Below is a small trained network, with its code and all its weights. Each question gives an input and a target symbol and asks what happens when units are switched off, that is, made to give their printed mean instead of their output.

import numpy as np


def w(rows, s, z=0):
    codes = np.array(rows[::2]) - 128.0
    scale = np.full(codes.shape[1], s)
    scale[-1] = z or s
    return codes * scale


def norm(h):
    return h / np.sqrt((h * h).mean(-1, keepdims=True) + 1e-5)


def f(y):
    return y / 2 * (1 + np.tanh(0.7978845608 * (y + 0.044715 * y**3)))


def softmax(a):
    e = np.exp(a - a.max(-1, keepdims=True))
    return e / e.sum(-1, keepdims=True)


def log_softmax(a):
    a = a - a.max(-1, keepdims=True)
    return a - np.log(np.exp(a).sum(-1, keepdims=True))


def net(x, mask):
    ids = ['αζλμσφψω'.index(c) for c in x.split()]
    T = len(ids)
    res = E[ids] + P[:T]
    u = 0
    for l in range(2):
        q, k, v = (norm(res) @ M[l].T for M in (Q, K, V))
        z = softmax(np.where(np.tri(T) > 0, q @ k.T / 2**0.5, -1e9)) @ v
        res = res + np.where(mask[u], z, O[l][:, -1]) @ O[l][:, :-1]
        u += 1
        y = f(norm(res) @ A[l][:, :-1].T + A[l][:, -1])
        res = res + np.where(mask[u : u + 8], y, B[l][:, -1]) @ B[l][:, :-1]
        u += 8
    return log_softmax(norm(res)[-1] @ U[:, :-1].T + U[:, -1])


Q, K, V, O, A, B = {}, {}, {}, {}, {}, {}
E = w([
[172,106,70],'α',
[195,103,82],'ζ',
[217,253,123],'λ',
[185,109,38],'μ',
[63,18,84],'σ',
[107,22,127],'φ',
[124,171,156],'ψ',
[48,139,196],'ω',
],0.017)
P = w([
[65,97,254],'0',
[57,157,100],'1',
[55,142,97],'2',
[94,155,121],'3',
[101,158,121],'4',
[100,156,117],'5',
[100,159,121],'6',
[106,159,115],'7',
[102,159,116],'8',
[110,156,115],'9',
[107,159,110],'10',
[112,150,120],'11',
[120,155,121],'12',
[113,157,120],'13',
],0.0054)
Q[0] = w([
[251,120,190],'0.h0',
[170,222,176],'0.h0',
],0.011)
K[0] = w([
[65,94,66],'0.h0',
[105,215,5],'0.h0',
],0.013)
V[0] = w([
[106,120,2],'0.h0',
[237,84,229],'0.h0',
],0.008)
O[0] = w([
[3,125,73,250],'0.h0',
[223,35,139,64],'0.h0',
],0.0068,0.0018)
A[0] = w([
[138,5,129,60],'0.n0',
[70,45,145,156],'0.n1',
[165,163,145,202],'0.n2',
[46,80,94,140],'0.n3',
[99,56,131,91],'0.n4',
[134,41,49,253],'0.n5',
[185,180,11,101],'0.n6',
[174,58,137,222],'0.n7',
],0.018,0.004)
B[0] = w([
[3,134,142,191],'0.n0',
[88,177,167,198],'0.n1',
[61,163,127,144],'0.n2',
[85,148,188,202],'0.n3',
[85,162,140,171],'0.n4',
[189,167,46,255],'0.n5',
[242,150,197,218],'0.n6',
[152,170,55,169],'0.n7',
],0.031,0.015)
Q[1] = w([
[156,27,128],'1.h0',
[41,219,3],'1.h0',
],0.024)
K[1] = w([
[117,40,78],'1.h0',
[115,251,81],'1.h0',
],0.023)
V[1] = w([
[184,153,6],'1.h0',
[202,105,151],'1.h0',
],0.026)
O[1] = w([
[254,53,156,57],'1.h0',
[147,218,96,2],'1.h0',
],0.022,0.0044)
A[1] = w([
[120,5,108,190],'1.n0',
[107,159,90,87],'1.n1',
[131,122,177,79],'1.n2',
[90,204,142,208],'1.n3',
[174,135,51,5],'1.n4',
[180,111,122,148],'1.n5',
[49,108,97,187],'1.n6',
[105,87,186,145],'1.n7',
],0.027,0.003)
B[1] = w([
[232,43,198,139],'1.n0',
[158,164,136,161],'1.n1',
[80,153,165,131],'1.n2',
[186,84,184,254],'1.n3',
[3,91,136,163],'1.n4',
[107,95,63,164],'1.n5',
[208,92,60,209],'1.n6',
[41,74,120,144],'1.n7',
],0.033,0.017)
U = w([
[127,120,83,69],'α',
[97,252,119,47],'ζ',
[162,179,195,145],'λ',
[73,151,124,255],'μ',
[161,48,139,100],'σ',
[142,117,133,139],'φ',
[111,167,79,95],'ψ',
[108,129,76,89],'ω',
],0.022,0.0086)

Each question gives the input, a string of symbols that net reads in full, and the target symbol t.
The units are the heads (2 rows each of Q, K, V and O) and the neurons (one row each of A and B). Each row of codes is followed by its name. A weight is (code - 128) times the scale printed after its matrix; where a second scale follows, it is the last column's (O, A, B and U).
mask holds one flag per unit, layer by layer, with each layer's heads first. A switched-off unit (its flag False) gives its mean, the last column of its rows in O or B, instead of its output. The means were averaged over made-up inputs and are rounded, as every weight is.
A unit's drop is (log p(t) with every unit on - log p(t) with that unit switched off) / (log p(t) with every unit on - log p(t) with every unit switched off).
The circuit of an input: a set's keep is (log p(t) with only the set's units on - log p(t) with every unit switched off) / (log p(t) with every unit on - log p(t) with every unit switched off). Starting from the 12 units with the biggest drops (on a tie, the unit counted first), units are removed one at a time, each time the one whose removal leaves the highest keep (on an exact tie, the one counted first), for as long as the keep stays at least 0.8.
units of the circuit, in order: the units of the circuit, biggest drop first
most important unit: the unit with the biggest drop
k most important neurons: the k neurons with the biggest drops, biggest first
top k neurons in layer l: the k neurons of layer l with the biggest drops, biggest first
drop of u: that unit's drop, to one decimal
input σ σ σ α ω, target μ: 2 most important neurons => (0.n5; 0.n6)
input λ μ μ λ ψ σ λ μ σ, target ζ: most important unit => 0.n5
input ω σ α, target ζ: 2 most important neurons => (0.n6; 0.n5)
input μ μ ω, target μ: units of the circuit, in order => (0.n5; 1.n7)
input μ σ σ σ μ σ α μ φ, target λ: 3 most important neurons => (0.n3; 0.n5; 1.n3)
input λ φ σ ψ σ σ ψ φ, target ζ: top 4 neurons in layer 0 => (0.n5; 0.n0; 0.n3; 0.n6)
input α μ λ φ φ σ σ φ ψ μ ω, target σ: top 3 neurons in layer 0 => (0.n6; 0.n5; 0.n3)
input α ω φ μ α μ α σ λ α σ ψ, target σ: 3 most important neurons => (0.n6; 0.n5; 1.n0)
input σ φ σ μ μ ζ λ φ ψ σ, target μ: 2 most important neurons => (0.n0; 0.n3)
input ζ ω ω ψ ω ω μ, target ζ: 4 most important neurons => (0.n6; 0.n5; 0.n7; 1.n6)
input σ λ σ, target μ: 4 most important neurons => (0.n3; 0.n5; 0.n6; 0.n1)
input α λ α ω ζ σ ω λ μ σ ψ, target σ: 3 most important neurons => (0.n6; 0.n5; 0.n1)
input ζ μ α φ ω φ σ σ ω σ μ, target ζ: 3 most important neurons => (0.n6; 0.n5; 0.n7)
input ω λ α, target ζ: top 3 neurons in layer 1 => (1.n6; 1.n4; 1.n3)
input σ σ ζ φ α φ, target μ: 2 most important neurons => (0.n0; 0.n3)
input ψ μ ω, target σ: 3 most important neurons => (0.n6; 1.n6; 0.n3)
input μ σ ζ σ, target λ: top neuron in layer 1 => (1.n6)
input ω ω ζ, target ζ: top 3 neurons in layer 0 => (0.n6; 0.n5; 0.n7)
input σ α ψ φ, target μ: top 3 neurons in layer 0 => (0.n0; 0.n3; 0.n1)
input λ λ ζ ω ζ ζ σ φ ω ζ ζ μ σ, target ζ: drop of 0.n2 => 0.4
input μ ψ μ σ, target λ: drop of 0.n1 => 0.1
input α α λ σ ψ μ φ σ ω φ ω ω ζ, target ζ: drop of 0.n2 => 0.1
input λ λ ψ σ σ φ, target ζ: drop of 0.n6 => 0.5
